Here is a tiny trained network, its code and every weight. The questions are about switching its units off for an input and a target symbol, where a switched-off unit gives its printed mean instead of its output.

import numpy as np


def w(rows, s, z=0):
    codes = np.array(rows[::2]) - 128.0
    scale = np.full(codes.shape[1], s)
    scale[-1] = z or s
    return codes * scale


def norm(h):
    return h / np.sqrt((h * h).mean(-1, keepdims=True) + 1e-5)


def f(y):
    return np.maximum(y, 0)


def softmax(a):
    e = np.exp(a - a.max(-1, keepdims=True))
    return e / e.sum(-1, keepdims=True)


def log_softmax(a):
    a = a - a.max(-1, keepdims=True)
    return a - np.log(np.exp(a).sum(-1, keepdims=True))


def net(x, mask):
    ids = ['ΘΞαβγεηλμπτφψω'.index(c) for c in x.split()]
    T = len(ids)
    res = E[ids] + P[:T]
    u = 0
    for l in range(3):
        r = norm(res)
        for j in range(2):
            rows = slice(3 * j, 3 * j + 3)
            q, k, v = (r @ M[l][rows].T for M in (Q, K, V))
            z = softmax(np.where(np.tri(T) > 0, q @ k.T / 3**0.5, -1e9)) @ v
            o = O[l][rows]
            res = res + np.where(mask[u + j], z, o[:, -1]) @ o[:, :-1]
        u += 2
        y = f(norm(res) @ A[l][:, :-1].T + A[l][:, -1])
        res = res + np.where(mask[u : u + 8], y, B[l][:, -1]) @ B[l][:, :-1]
        u += 8
    return log_softmax(norm(res)[-1] @ U[:, :-1].T + U[:, -1])


Q, K, V, O, A, B = {}, {}, {}, {}, {}, {}
E = w([
[122,100,151,86,178],'Θ',
[82,66,109,143,136],'Ξ',
[47,113,113,115,151],'α',
[169,85,137,52,146],'β',
[137,61,79,127,121],'γ',
[155,48,217,91,114],'ε',
[96,64,147,119,120],'η',
[141,77,65,131,96],'λ',
[180,164,253,227,106],'μ',
[108,56,70,128,90],'π',
[146,94,122,73,92],'τ',
[56,110,97,138,158],'φ',
[97,67,76,144,110],'ψ',
[112,68,66,141,103],'ω',
],0.018)
P = w([
[105,2,121,34,196],'0',
[110,75,149,73,145],'1',
[118,104,159,94,128],'2',
[131,115,154,107,129],'3',
[172,105,129,140,152],'4',
[119,134,145,146,98],'5',
[165,104,118,186,129],'6',
[127,140,144,152,78],'7',
[153,131,122,173,105],'8',
[169,121,114,194,117],'9',
[153,151,129,167,88],'10',
[120,177,146,148,61],'11',
[166,164,136,158,127],'12',
[151,167,145,154,83],'13',
],0.01)
Q[0] = w([
[255,141,217,105,67],'L0H0',
[133,227,38,126,153],'L0H0',
[73,211,187,205,177],'L0H0',
[54,79,145,107,152],'L0H1',
[128,212,160,146,134],'L0H1',
[161,119,178,155,113],'L0H1',
],0.0096)
K[0] = w([
[186,254,180,196,82],'L0H0',
[91,193,36,74,148],'L0H0',
[14,104,155,166,216],'L0H0',
[121,50,188,205,179],'L0H1',
[91,71,81,108,126],'L0H1',
[173,88,158,34,83],'L0H1',
],0.0084)
V[0] = w([
[255,104,170,69,114],'L0H0',
[170,252,69,68,119],'L0H0',
[98,146,122,182,213],'L0H0',
[50,84,12,126,216],'L0H1',
[200,207,135,246,118],'L0H1',
[160,40,241,225,138],'L0H1',
],0.0089)
O[0] = w([
[64,170,125,165,189,195],'L0H0',
[137,92,76,209,102,12],'L0H0',
[150,180,136,131,73,70],'L0H0',
[102,70,84,157,150,161],'L0H1',
[156,88,255,67,104,2],'L0H1',
[81,201,62,21,75,212],'L0H1',
],0.0098,0.0096)
A[0] = w([
[179,150,76,114,195,80],'L0N0',
[90,92,57,176,132,252],'L0N1',
[155,114,189,161,58,141],'L0N2',
[253,164,170,167,105,177],'L0N3',
[169,111,100,112,142,75],'L0N4',
[141,75,169,158,77,54],'L0N5',
[59,50,113,73,226,33],'L0N6',
[142,88,129,75,102,76],'L0N7',
],0.012,0.0015)
B[0] = w([
[112,166,134,110,104,178],'L0N0',
[167,170,142,66,93,238],'L0N1',
[115,208,76,187,149,130],'L0N2',
[136,175,113,150,37,134],'L0N3',
[88,127,146,112,157,137],'L0N4',
[93,169,123,79,200,128],'L0N5',
[10,79,183,126,46,249],'L0N6',
[86,185,146,103,162,142],'L0N7',
],0.013,0.012)
Q[1] = w([
[55,205,202,94,41],'L1H0',
[123,179,121,124,54],'L1H0',
[35,105,72,88,65],'L1H0',
[168,230,53,106,5],'L1H1',
[102,36,106,175,127],'L1H1',
[131,105,49,105,193],'L1H1',
],0.025)
K[1] = w([
[132,253,123,184,216],'L1H0',
[74,185,161,171,138],'L1H0',
[177,86,255,113,115],'L1H0',
[207,196,143,191,50],'L1H1',
[155,138,41,75,173],'L1H1',
[94,145,92,91,63],'L1H1',
],0.022)
V[1] = w([
[119,96,83,161,107],'L1H0',
[187,161,153,157,84],'L1H0',
[127,101,193,111,157],'L1H0',
[87,196,219,129,115],'L1H1',
[133,194,149,108,247],'L1H1',
[117,84,47,139,100],'L1H1',
],0.016)
O[1] = w([
[192,118,150,71,150,109],'L1H0',
[147,36,144,187,136,58],'L1H0',
[86,166,59,85,213,104],'L1H0',
[254,92,143,172,80,254],'L1H1',
[147,13,102,174,182,37],'L1H1',
[118,154,150,158,193,171],'L1H1',
],0.0086)
A[1] = w([
[94,131,210,55,106,248],'L1N0',
[100,136,97,166,168,49],'L1N1',
[13,142,1,194,141,156],'L1N2',
[96,115,39,146,135,31],'L1N3',
[161,66,126,108,129,37],'L1N4',
[138,80,117,109,27,230],'L1N5',
[109,84,83,130,43,196],'L1N6',
[104,111,178,39,164,109],'L1N7',
],0.011,0.0012)
B[1] = w([
[185,146,42,134,160,250],'L1N0',
[135,149,133,97,144,128],'L1N1',
[46,147,247,4,200,200],'L1N2',
[80,114,165,188,111,138],'L1N3',
[73,133,170,131,78,149],'L1N4',
[133,130,205,116,222,226],'L1N5',
[135,158,207,112,176,211],'L1N6',
[123,182,48,156,125,182],'L1N7',
],0.014,0.011)
Q[2] = w([
[88,118,104,123,105],'L2H0',
[117,137,98,88,112],'L2H0',
[133,135,107,142,111],'L2H0',
[165,89,59,67,167],'L2H1',
[155,246,214,79,130],'L2H1',
[32,58,195,8,103],'L2H1',
],0.013)
K[2] = w([
[170,78,163,47,148],'L2H0',
[151,126,142,85,149],'L2H0',
[172,100,75,110,159],'L2H0',
[47,87,65,234,191],'L2H1',
[169,86,246,181,101],'L2H1',
[63,179,137,60,24],'L2H1',
],0.013)
V[2] = w([
[32,34,145,32,231],'L2H0',
[134,119,2,74,117],'L2H0',
[89,180,79,150,138],'L2H0',
[184,204,111,82,146],'L2H1',
[140,134,147,201,37],'L2H1',
[190,108,168,91,121],'L2H1',
],0.015)
O[2] = w([
[135,61,185,221,152,252],'L2H0',
[129,4,118,99,180,134],'L2H0',
[170,119,120,90,105,182],'L2H0',
[136,143,106,82,151,205],'L2H1',
[59,126,188,129,179,31],'L2H1',
[104,97,94,120,147,126],'L2H1',
],0.016,0.013)
A[2] = w([
[60,101,144,91,74,63],'L2N0',
[119,94,185,40,112,199],'L2N1',
[127,184,130,141,141,40],'L2N2',
[152,37,208,159,157,2],'L2N3',
[169,67,140,119,118,76],'L2N4',
[4,112,100,136,124,22],'L2N5',
[106,103,76,68,118,92],'L2N6',
[122,114,114,136,112,69],'L2N7',
],0.016,0.0013)
B[2] = w([
[42,136,142,75,100,167],'L2N0',
[130,191,96,137,91,249],'L2N1',
[114,113,123,106,58,148],'L2N2',
[253,143,184,187,219,174],'L2N3',
[139,185,84,64,125,138],'L2N4',
[132,94,185,23,245,150],'L2N5',
[106,100,192,215,106,190],'L2N6',
[122,146,134,139,136,128],'L2N7',
],0.015,0.016)
U = w([
[121,132,88,187,174,61],'Θ',
[153,61,113,142,117,153],'Ξ',
[147,83,109,151,125,111],'α',
[142,117,125,159,145,11],'β',
[136,100,96,167,150,122],'γ',
[153,101,132,147,152,53],'ε',
[64,154,193,43,108,241],'η',
[210,116,103,138,91,128],'λ',
[254,158,42,56,121,127],'μ',
[147,98,114,148,134,47],'π',
[141,214,126,192,14,143],'τ',
[163,72,172,134,98,1],'φ',
[130,117,106,174,154,34],'ψ',
[155,86,119,143,126,91],'ω',
],0.0092,0.0029)

Each question gives the input, a string of symbols that net reads in full, and the target symbol t.
The units are the heads (3 rows each of Q, K, V and O) and the neurons (one row each of A and B). Each row of codes is followed by its name. A weight is (code - 128) times the scale printed after its matrix; where a second scale follows, it is the last column's (O, A, B and U).
mask holds one flag per unit, layer by layer, with each layer's heads first. A switched-off unit (its flag False) gives its mean, the last column of its rows in O or B, instead of its output. The means were averaged over made-up inputs and are rounded, as every weight is.
A unit's drop is (log p(t) with every unit on - log p(t) with that unit switched off) / (log p(t) with every unit on - log p(t) with every unit switched off).
The circuit of an input: a set's keep is (log p(t) with only the set's units on - log p(t) with every unit switched off) / (log p(t) with every unit on - log p(t) with every unit switched off). Starting from the 12 units with the biggest drops (on a tie, the unit counted first), units are removed one at a time, each time the one whose removal leaves the highest keep (on an exact tie, the one counted first), for as long as the keep stays at least 0.8.
circuit, biggest first: the units of the circuit, biggest drop first
most important unit: the unit with the biggest drop
top k neurons: the k neurons with the biggest drops, biggest first
top k neurons in layer l: the k neurons of layer l with the biggest drops, biggest first
which heads matter: for each layer, one digit per head in row order, 1 if its drop is at least 0.15 and else 0, layers parted by /
drop of u: that unit's drop, to one decimal
input Ξ Θ Ξ ε α ε ε β ε ω, target η: circuit, biggest first : L1N2
input ψ ψ Θ τ λ, target η: circuit, biggest first : L1N2; L2N3
input τ α β τ τ ε ψ Ξ β, target τ: top 4 neurons in layer 1 : L1N5; L1N6; L1N0; L1N4
input Θ γ φ π α ω γ τ β φ Ξ Θ φ, target μ: which heads matter : 10 / 00 / 00
input λ ψ φ ω β ε ε γ β γ Θ φ ε, target μ: circuit, biggest first : L2H1; L1N0
input τ φ α φ, target τ: circuit, biggest first : L0H0; L1N2
input ω η γ Θ α ω β β τ β ω τ τ, target μ: top 3 neurons in layer 1 : L1N2; L1N0; L1N4
input η λ ω ε λ α β Θ τ τ β ε, target τ: top 4 neurons : L0N6; L1N5; L0N1; L2N3
input μ Ξ α, target μ: which heads matter : 11 / 00 / 00
input π β η β γ φ η, target τ: which heads matter : 00 / 10 / 11
input μ Θ λ β, target μ: top 3 neurons : L1N2; L0N7; L2N4
input α λ α ω λ α, target τ: top 4 neurons : L0N1; L1N2; L2N5; L1N0
input β ω φ λ η ψ η Ξ ε λ γ ε, target τ: which heads matter : 11 / 11 / 11
input η π β α ε Θ ε λ α π ω γ φ Θ, target τ: which heads matter : 00 / 11 / 11
input φ φ τ α ε ε λ, target η: circuit, biggest first : L1N2
input τ λ λ τ, target τ: which heads matter : 01 / 11 / 11
input μ π η, target μ: which heads matter : 01 / 00 / 00
input ω ψ Θ α γ β τ τ ψ λ λ τ, target μ: which heads matter : 01 / 10 / 01
input Ξ γ φ φ π λ λ τ Ξ π λ, target μ: top 2 neurons : L0N1; L1N0
input ε α φ β λ ε λ α λ Θ τ β Θ, target τ: most important unit : L1H0
input τ ε π Ξ Θ Θ β π λ γ λ φ ψ λ, target μ: top 2 neurons : L0N1; L0N6
input μ ε φ, target μ: which heads matter : 11 / 00 / 00
input τ β η η, target τ: top 3 neurons in layer 2 : L2N5; L2N1; L2N6
input ε η λ Θ β β, target τ: top 2 neurons : L0N1; L0N0
input α φ ψ φ, target τ: top 2 neurons in layer 2 : L2N5; L2N6
input π ω λ ε ω ε τ ε, target μ: drop of L2H0 : 0.1
input μ π α, target μ: drop of L0H1 : 1.2
